Below are the code and all the weights of a small trained network. Each question names an input and a class and asks about switching units off, where a switched-off unit gives its printed mean instead of its output.

import numpy as np


def w(rows, s, z=0):
    codes = np.array(rows[::2]) - 128.0
    scale = np.full(codes.shape[1], s)
    scale[-1] = z or s
    return codes * scale


def f(y):
    return np.maximum(y, 0)


def log_softmax(a):
    a = a - a.max(-1, keepdims=True)
    return a - np.log(np.exp(a).sum(-1, keepdims=True))


def net(x, mask):
    res = np.array(x, float).reshape(1, 5) / 4 @ E
    y = f(res @ A[0][:, :-1].T + A[0][:, -1])
    res = res + np.where(mask, y, B[0][:, -1]) @ B[0][:, :-1]
    return log_softmax(res[-1] @ U[:, :-1].T + U[:, -1])


A, B = {}, {}
E = w([
[87,180,151,171],'x0',
[133,238,122,194],'x1',
[80,112,129,249],'x2',
[43,117,204,86],'x3',
[59,101,86,103],'x4',
],0.013)
A[0] = w([
[101,116,66,132,137],'n0',
[67,8,169,134,164],'n1',
[121,119,153,98,223],'n2',
[175,186,138,110,251],'n3',
[140,120,108,161,223],'n4',
[128,146,12,112,192],'n5',
],0.017,0.0027)
B[0] = w([
[66,107,11,72,168],'n0',
[122,49,134,23,254],'n1',
[91,145,155,74,178],'n2',
[199,212,227,139,197],'n3',
[119,107,133,219,168],'n4',
[187,166,2,142,207],'n5',
],0.0094,0.017)
U = w([
[236,157,136,96,3],'0',
[69,128,174,95,215],'1',
[86,215,191,130,241],'2',
[115,46,154,41,50],'3',
[127,95,3,156,62],'4',
[169,77,181,237,202],'5',
],0.013,0.0045)

Each question gives the input, the list of numbers given to net, and the class t.
The units are the neurons (one row each of A and B). Each row of codes is followed by its name. A weight is (code - 128) times the scale printed after its matrix; where a second scale follows, it is the last column's (A, B and U).
mask holds one flag per neuron, in row order. A switched-off neuron (its flag False) gives its mean, the last column of its row in B, instead of its output. The means were averaged over made-up inputs and are rounded, as every weight is.
A unit's drop is (log p(t) with every unit on - log p(t) with that unit switched off) / (log p(t) with every unit on - log p(t) with every unit switched off).
The circuit of an input: a set's keep is (log p(t) with only the set's units on - log p(t) with every unit switched off) / (log p(t) with every unit on - log p(t) with every unit switched off). Starting from all 6 units, units are removed one at a time, each time the one whose removal leaves the highest keep (on an exact tie, the one counted first), for as long as the keep stays at least 0.8.
units of the circuit, in order: the units of the circuit, biggest drop first
k most important neurons: the k neurons with the biggest drops, biggest first
drop when u is switched off: that unit's drop, to one decimal
input [3,-4,-8,2,-3], class 0: units of the circuit, in order : (n1)
input [-1,0,-6,5,-4], class 2: units of the circuit, in order : (n1, n5)
input [-2,-1,3,0,-4], class 5: 3 most important neurons : (n1, n5, n0)
input [7,4,4,-1,-8], class 5: 2 most important neurons : (n4, n2)
input [-6,-1,6,-3,-3], class 5: 2 most important neurons : (n5, n4)
input [-7,2,3,5,-8], class 5: 3 most important neurons : (n1, n0, n5)
input [-7,-3,-7,1,-6], class 0: 2 most important neurons : (n1, n3)
input [-7,0,-1,-1,7], class 4: drop when n5 is switched off : 0.3
input [-1,-1,-3,4,-7], class 2: drop when n1 is switched off : 0.5
input [4,-6,7,3,-6], class 3: drop when n1 is switched off : 0.9
